a =
array([[4, 4, 3, 1],
       [4, 4, 3, 1],
       [4, 4, 3, 1],
       [8, 4, 3, 2],
       [5, 4, 3, 1]])
a[0, 0]: 4
a[1, 0]: 4
a[4, -4]: 5
a[:, -2]: [3, 3, 3, 3, 3]
a[3, 3]: 2
a[-2, -2]: 3
a[:, -3]: [4, 4, 4, 4, 4]
a[-1]: [5, 4, 3, 1]
a[-4, -1]: 1
a[-2]: [8, 4, 3, 2]

m = ((5.6, -1.8, -4.0, 7.6, 7.8, -9.1, -15.0, -19.5, -4.0, 5.6, -9.6, 3.8, -7.6, 1.4, 1.1), (13.6, 14.1, 3.8, 8.9, 16.9, 8.3, -0.6, -6.8, -28.9, 2.5, -28.6, 20.6, 7.1, 6.8, 8.6), (1.3, -5.5, -6.3, 3.3, 4.4, -12.9, -11.4, -6.9, 3.1, -1.6, -3.3, -4.6, -5.9, -4.1, 1.6), (13.3, 5.1, -1.5, 13.4, 18.4, -9.0, -7.0, -6.0, -7.1, -0.4, -16.2, 4.1, -6.2, -4.4, 7.5), (5.7, 3.8, 2.6, 2.3, 9.9, -11.5, -7.9, -4.6, -5.1, -4.4, -8.3, 2.3, 1.8, -3.1, 4.6), (-0.2, -5.6, -8.7, 3.4, 1.9, -4.1, -8.1, -7.9, -1.2, 1.6, -6.4, -1.7, -8.7, -1.7, -0.3), (7.1, -4.5, -9.3, 11.8, 12.9, -14.0, -16.8, -14.6, 4.5, 3.8, -9.0, -2.0, -16.3, -3.1, 4.6), (3.9, -7.5, -12.1, 9.8, 15.5, -20.3, -16.2, -6.5, 10.1, -1.3, -5.2, -5.1, -13.1, -9.5, 8.1), (6.1, 1.4, -3.6, 7.6, 9.6, -4.8, -5.9, -6.3, -1.7, 0.2, -10.2, -0.5, -13.4, -3.8, 2.3))
Indices start at 0.
row 0 col 0 -> 5.6
row 5 col 7 -> -7.9
row 1 col 7 -> -6.8
row 5 col 1 -> -5.6
row 5 col 10 -> -6.4
row 6 col 12 -> -16.3
row 2 col 11 -> -4.6
row 5 col 12 -> -8.7
row 5 col 2 -> -8.7
row 0 col 12 -> -7.6
row 8 col 8 -> -1.7
row 7 col 9 -> -1.3
row 1 col 6 -> -0.6
row 6 col 10 -> -9.0
row 1 col 10 -> -28.6
row 3 col 12 -> -6.2
row 0 col 14 -> 1.1
row 7 col 11 -> -5.1
row 8 col 2 -> -3.6
row 2 col 2 -> -6.3
row 3 col 7 -> -6.0
row 1 col 8 -> -28.9
row 3 col 3 -> 13.4
row 0 col 1 -> -1.8
row 6 col 5 -> -14.0
row 5 col 0 -> -0.2
row 3 col 14 -> 7.5
row 0 col 5 -> -9.1
row 7 col 12 -> -13.1
row 6 col 14 -> 4.6
row 1 col 9 -> 2.5
row 4 col 8 -> -5.1
row 2 col 10 -> -3.3

data =
array([[  24,    9,  158,  -49,  -14,  -45],
       [   8,    3,   54,  -17,   -5,  -15],
       [   8,    3,   53,  -16,   -5,  -15],
       [ -93,  -35, -603,  186,   53,  170],
       [  -3,   -1,  -18,    6,    2,    5],
       [ -79,  -30, -515,  159,   45,  146],
       [  14,    5,   89,  -28,   -8,  -25],
       [-104,  -39, -674,  208,   59,  190]])
data[0, 0]: 24
data[0, 2]: 158
data[7, 1]: -39
data[3]: [-93, -35, -603, 186, 53, 170]
data[1, 2]: 54
data[:, 4]: [-14, -5, -5, 53, 2, 45, -8, 59]
data[6]: [14, 5, 89, -28, -8, -25]
data[0, 3]: -49
data[7]: [-104, -39, -674, 208, 59, 190]
data[3, 3]: 186
data[:, 1]: [9, 3, 3, -35, -1, -30, 5, -39]
data[2, 5]: -15
data[3, 5]: 170
data[7, 0]: -104
data[:, 5]: [-45, -15, -15, 170, 5, 146, -25, 190]
data[0, 4]: -14
data[2, 2]: 53
data[6, 4]: -8
data[3, 2]: -603
data[3, 1]: -35
data[4, 4]: 2
data[2, 4]: -5
data[7, 5]: 190
data[1, 3]: -17

X = [986 337 740 422 553 457 376 110 946 603 587]
X[-11] = 986
X[9] = 603
X[4] = 553

x =
-255  -194    96  -176   -15  -162   -22  -196  -218   -14  -458   127   324
 433  -127   -22  -254    86   271   275    32  -372   197   -30   -48    42
-373   340  -257  -220    29   269   261  -161   -25    22   -50   214   -47
 -96    -5   130  -238    92    35  -171  -137  -133  -142   229  -143   -59
 558  -179   -41  -292   -16   452   399    74  -524    55  -135  -172     6
-430   419  -270  -412   108   232   443  -189    65   -82  -121   338  -171
 -15    83  -100  -162   168   -41  -186  -170     3    80  -113  -372  -178
  52   -36  -128   195  -162  -114   182  -352  -118    46   201    89  -366
  78   -17  -183   270  -211  -214   266  -471  -196    47   281   126  -521
 -94   -12   129  -244    93    31  -175  -142  -126  -140   230  -149   -51
x[0, 0] => -255
x[7, 9] => 46
x[2, 4] => 29
x[1, 11] => -48
x[:, 9] => [-14, 197, 22, -142, 55, -82, 80, 46, 47, -140]
x[0, 3] => -176
x[9, 3] => -244
x[6, 3] => -162
x[3, 7] => -137
x[8, 11] => 126
x[6, 2] => -100
x[3, 4] => 92
x[4, 3] => -292
x[8, 6] => 266
x[:, 12] => [324, 42, -47, -59, 6, -171, -178, -366, -521, -51]
x[:, 3] => [-176, -254, -220, -238, -292, -412, -162, 195, 270, -244]
x[:, 6] => [-22, 275, 261, -171, 399, 443, -186, 182, 266, -175]
x[4, 4] => -16
x[1, 12] => 42
x[1, 4] => 86
x[:, 11] => [127, -48, 214, -143, -172, 338, -372, 89, 126, -149]
x[1, 0] => 433
x[:, 0] => [-255, 433, -373, -96, 558, -430, -15, 52, 78, -94]
x[3, 9] => -142
x[8, 8] => -196
x[1, 9] => 197
x[8, 12] => -521
x[3, 2] => 130
x[6, 0] => -15
x[9, 9] => -140
x[4, 8] => -524
x[0, 5] => -162
x[:, 8] => [-218, -372, -25, -133, -524, 65, 3, -118, -196, -126]
x[0] => [-255, -194, 96, -176, -15, -162, -22, -196, -218, -14, -458, 127, 324]
x[3, 6] => -171
x[6] => [-15, 83, -100, -162, 168, -41, -186, -170, 3, 80, -113, -372, -178]

B =
[[1, -57, 0, 29, 0, -66, -22, 18, -20, -5, -23],
 [57, 205, -23, -181, 208, 147, 112, -140, 276, -23, 55],
 [34, -268, -9, 50, 157, -527, -47, 6, 71, -53, -131],
 [5, -52, -1, 18, 19, -70, -15, 10, 2, -6, -18],
 [-115, -132, 38, 219, -434, 12, -117, 202, -481, 59, -16],
 [-2, 98, 2, -28, -21, 161, 23, -15, 6, 15, 48],
 [-61, -287, 24, 240, -245, -196, -155, 176, -351, 19, -84],
 [7, -174, -1, 64, 30, -249, -52, 34, -21, -19, -71],
 [51, 219, -20, -176, 192, 172, 112, -137, 269, -14, 74],
 [-27, 172, 7, -25, -135, 400, 25, 8, -75, 51, 93],
 [-54, -47, 21, 107, -244, 61, -56, 102, -248, 39, 4],
 [77, 93, -29, -160, 327, -30, 87, -150, 355, -45, 11],
 [45, 240, -22, -180, 170, 203, 108, -127, 248, -10, 74],
 [47, -210, -11, 16, 217, -478, -26, -21, 139, -69, -122]]
B[0, 0]	1
B[6, 9]	19
B[1, 9]	-23
B[13, 6]	-26
B[3]	[5, -52, -1, 18, 19, -70, -15, 10, 2, -6, -18]
B[:, 1]	[-57, 205, -268, -52, -132, 98, -287, -174, 219, 172, -47, 93, 240, -210]
B[6, 1]	-287
B[5, 8]	6
B[4]	[-115, -132, 38, 219, -434, 12, -117, 202, -481, 59, -16]
B[11]	[77, 93, -29, -160, 327, -30, 87, -150, 355, -45, 11]
B[11, 10]	11
B[5, 1]	98
B[13, 3]	16
B[2, 7]	6
B[6, 6]	-155
B[5, 7]	-15
B[5, 0]	-2
B[6, 5]	-196
B[10, 5]	61
B[3, 6]	-15
B[:, 2]	[0, -23, -9, -1, 38, 2, 24, -1, -20, 7, 21, -29, -22, -11]
B[5, 2]	2
B[13]	[47, -210, -11, 16, 217, -478, -26, -21, 139, -69, -122]
B[7, 7]	34
B[2, 4]	157
B[:, 5]	[-66, 147, -527, -70, 12, 161, -196, -249, 172, 400, 61, -30, 203, -478]
B[8, 0]	51
B[10, 1]	-47
B[12]	[45, 240, -22, -180, 170, 203, 108, -127, 248, -10, 74]
B[2, 3]	50
B[11, 7]	-150
B[7, 4]	30
B[4, 4]	-434
B[7, 3]	64

W = [-247, -84, 118, -305, 34, 53, 338, 618, 405, -466, 218, -117, -91, -279]
W[0] = -247
W[3] = -305
W[11] = -117
W[2] = 118
W[10] = 218
W[7] = 618
W[6] = 338
